Here is a tiny trained network, its code and every weight. The questions are about switching its units off for an input and a class, where a switched-off unit gives its printed mean instead of its output.

import numpy as np


def w(rows, s, z=0):
    codes = np.array(rows[::2]) - 128.0
    scale = np.full(codes.shape[1], s)
    scale[-1] = z or s
    return codes * scale


def f(y):
    return np.maximum(y, 0)


def log_softmax(a):
    a = a - a.max(-1, keepdims=True)
    return a - np.log(np.exp(a).sum(-1, keepdims=True))


def net(x, mask):
    res = np.array(x, float).reshape(1, 2) / 4 @ E
    y = f(res @ A[0][:, :-1].T + A[0][:, -1])
    res = res + np.where(mask, y, B[0][:, -1]) @ B[0][:, :-1]
    return log_softmax(res[-1] @ U[:, :-1].T + U[:, -1])


A, B = {}, {}
E = w([
[152,73,136,232,117,50],'x0',
[124,142,202,246,252,173],'x1',
],0.016)
A[0] = w([
[154,87,123,141,145,68,194],'neuron 1',
[151,117,119,116,146,106,249],'neuron 2',
[177,101,62,92,72,96,147],'neuron 3',
[141,190,163,162,140,159,128],'neuron 4',
[130,106,53,10,95,119,87],'neuron 5',
[104,100,213,185,190,190,88],'neuron 6',
[109,139,131,176,103,77,102],'neuron 7',
[96,130,78,141,90,160,248],'neuron 8',
[88,185,130,98,131,180,88],'neuron 9',
[104,162,156,165,115,154,234],'neuron 10',
[154,48,106,177,113,128,139],'neuron 11',
[186,70,154,172,95,81,101],'neuron 12',
[38,178,100,54,149,236,129],'neuron 13',
[138,75,122,176,94,86,99],'neuron 14',
[148,58,36,95,36,59,77],'neuron 15',
[127,75,119,181,82,91,130],'neuron 16',
],0.012,0.013)
B[0] = w([
[83,149,169,73,113,127,202],'neuron 1',
[138,120,193,44,78,127,210],'neuron 2',
[159,156,143,125,169,103,223],'neuron 3',
[180,118,115,137,156,111,184],'neuron 4',
[153,163,135,145,199,145,241],'neuron 5',
[175,185,84,112,195,103,240],'neuron 6',
[54,133,57,137,105,107,166],'neuron 7',
[145,73,248,22,77,121,212],'neuron 8',
[85,199,64,232,110,192,180],'neuron 9',
[135,96,201,38,133,102,210],'neuron 10',
[98,162,153,127,129,156,189],'neuron 11',
[69,157,89,168,99,161,194],'neuron 12',
[61,171,113,164,72,174,251],'neuron 13',
[71,196,77,139,133,166,185],'neuron 14',
[155,173,111,175,205,121,243],'neuron 15',
[96,139,130,111,126,194,195],'neuron 16',
],0.012,0.019)
U = w([
[2,181,111,151,95,199,110],'0',
[222,172,126,146,228,95,44],'1',
[139,111,236,56,63,106,254],'2',
[137,96,95,139,109,116,87],'3',
[123,99,112,159,92,140,91],'4',
],0.013,0.0071)

Each question gives the input, the list of numbers given to net, and the class t.
The units are the neurons (one row each of A and B). Each row of codes is followed by its name. A weight is (code - 128) times the scale printed after its matrix; where a second scale follows, it is the last column's (A, B and U).
mask holds one flag per neuron, in row order. A switched-off neuron (its flag False) gives its mean, the last column of its row in B, instead of its output. The means were averaged over made-up inputs and are rounded, as every weight is.
A unit's drop is (log p(t) with every unit on - log p(t) with that unit switched off) / (log p(t) with every unit on - log p(t) with every unit switched off).
most important unit: the unit with the biggest drop
k most important neurons: the k neurons with the biggest drops, biggest first
drop of u: that unit's drop, to one decimal
input [-5,6], class 1: most important unit : neuron 6
input [1,4], class 1: 3 most important neurons : [neuron 6; neuron 8; neuron 13]
input [3,3], class 2: 3 most important neurons : [neuron 13; neuron 15; neuron 9]
input [6,-8], class 1: 3 most important neurons : [neuron 15; neuron 3; neuron 13]
input [-3,-5], class 1: 2 most important neurons : [neuron 5; neuron 15]
input [-2,-3], class 2: 2 most important neurons : [neuron 6; neuron 8]
input [6,6], class 0: 2 most important neurons : [neuron 12; neuron 15]
input [-1,5], class 1: drop of neuron 6 : 0.2
input [1,6], class 1: drop of neuron 6 : 0.1
input [2,-3], class 2: drop of neuron 6 : 0.7
